Here is a tiny trained network, its code and every weight. The questions are about switching its units off for an input and a class, where a switched-off unit gives its printed mean instead of its output.

import numpy as np


def w(rows, s, z=0):
    codes = np.array(rows[::2]) - 128.0
    scale = np.full(codes.shape[1], s)
    scale[-1] = z or s
    return codes * scale


def f(y):
    return np.maximum(y, 0)


def log_softmax(a):
    a = a - a.max(-1, keepdims=True)
    return a - np.log(np.exp(a).sum(-1, keepdims=True))


def net(x, mask):
    res = np.array(x, float).reshape(1, 4) / 4 @ E
    y = f(res @ A[0][:, :-1].T + A[0][:, -1])
    res = res + np.where(mask, y, B[0][:, -1]) @ B[0][:, :-1]
    return log_softmax(res[-1] @ U[:, :-1].T + U[:, -1])


A, B = {}, {}
E = w([
[99,191,133,151,190,97,136,120,140,99,207,110],'x0',
[166,229,121,76,131,117,198,182,124,183,106,126],'x1',
[208,163,145,167,78,242,229,59,251,155,121,133],'x2',
[131,91,121,101,89,141,175,200,109,74,198,123],'x3',
],0.012)
A[0] = w([
[109,122,124,105,166,65,66,178,61,132,97,131,9],'n1',
[133,78,128,92,98,116,152,236,86,93,213,129,83],'n2',
[141,47,122,96,84,119,103,194,67,157,3,134,91],'n3',
[112,128,130,105,143,78,104,178,77,133,109,126,190],'n4',
[122,178,131,134,199,74,43,73,102,165,40,131,100],'n5',
[110,30,134,153,149,98,54,97,103,101,159,129,84],'n6',
[114,195,126,147,219,76,97,124,103,112,231,127,82],'n7',
[134,219,128,77,140,74,151,233,74,176,77,125,49],'n8',
],0.019,0.012)
B[0] = w([
[152,96,199,167,125,137,188,17,202,219,114,119,243],'n1',
[86,67,111,164,73,113,161,153,86,212,21,122,244],'n2',
[62,221,174,83,126,38,130,121,164,98,181,113,239],'n3',
[239,207,58,108,136,209,133,252,100,118,179,145,247],'n4',
[96,68,96,154,72,124,161,188,72,188,41,125,234],'n5',
[140,91,96,139,162,174,78,86,120,37,143,139,250],'n6',
[75,214,174,71,117,48,126,125,167,97,168,121,230],'n7',
[115,56,110,153,159,166,61,53,127,27,142,136,240],'n8',
],0.017,0.025)
U = w([
[181,170,129,159,92,189,239,95,196,162,122,115,130],'0',
[51,106,102,147,90,90,162,179,85,154,45,103,105],'1',
[88,105,98,146,138,141,91,88,120,63,117,121,132],'2',
[55,193,149,86,101,57,158,145,156,116,129,96,121],'3',
[132,161,86,104,130,124,132,217,94,125,109,125,254],'4',
[131,114,163,94,178,101,118,165,111,191,143,126,102],'5',
[171,84,152,81,254,76,122,227,107,157,107,150,102],'6',
[173,109,174,82,178,101,75,184,96,156,111,124,101],'7',
],0.0091,0.021)

Each question gives the input, the list of numbers given to net, and the class t.
The units are the neurons (one row each of A and B). Each row of codes is followed by its name. A weight is (code - 128) times the scale printed after its matrix; where a second scale follows, it is the last column's (A, B and U).
mask holds one flag per neuron, in row order. A switched-off neuron (its flag False) gives its mean, the last column of its row in B, instead of its output. The means were averaged over made-up inputs and are rounded, as every weight is.
A unit's drop is (log p(t) with every unit on - log p(t) with that unit switched off) / (log p(t) with every unit on - log p(t) with every unit switched off).
most important unit: the unit with the biggest drop
top k neurons: the k neurons with the biggest drops, biggest first
drop of u: that unit's drop, to one decimal
input [-7,2,-5,-4], class 3: most important unit	n3
input [6,-4,0,-2], class 3: top 2 neurons	[n7 n8]
input [7,-3,7,-8], class 1: top 3 neurons	[n1 n4 n3]
input [4,7,-7,0], class 0: top 2 neurons	[n1 n4]
input [5,7,-5,-2], class 2: top 2 neurons	[n8 n3]
input [-4,-8,-8,8], class 0: top 4 neurons	[n1 n4 n5 n8]
input [-1,-4,-5,0], class 0: top 3 neurons	[n1 n8 n4]
input [-4,-1,-3,-3], class 3: top 2 neurons	[n3 n2]
input [5,-4,0,0], class 3: top 3 neurons	[n8 n7 n4]
input [-7,-3,-5,6], class 3: top 2 neurons	[n3 n5]
input [6,-1,6,7], class 1: top 3 neurons	[n1 n4 n3]
input [-8,8,5,-4], class 2: top 2 neurons	[n8 n7]
input [-5,3,2,6], class 1: top 3 neurons	[n7 n2 n4]
input [4,-4,-5,-8], class 1: most important unit	n5
input [-3,-4,-7,-6], class 0: top 3 neurons	[n1 n4 n2]
input [2,6,2,-7], class 1: drop of n4	0.2
input [3,6,-8,-2], class 0: drop of n6	0.0
input [2,5,3,1], class 2: drop of n3	0.1
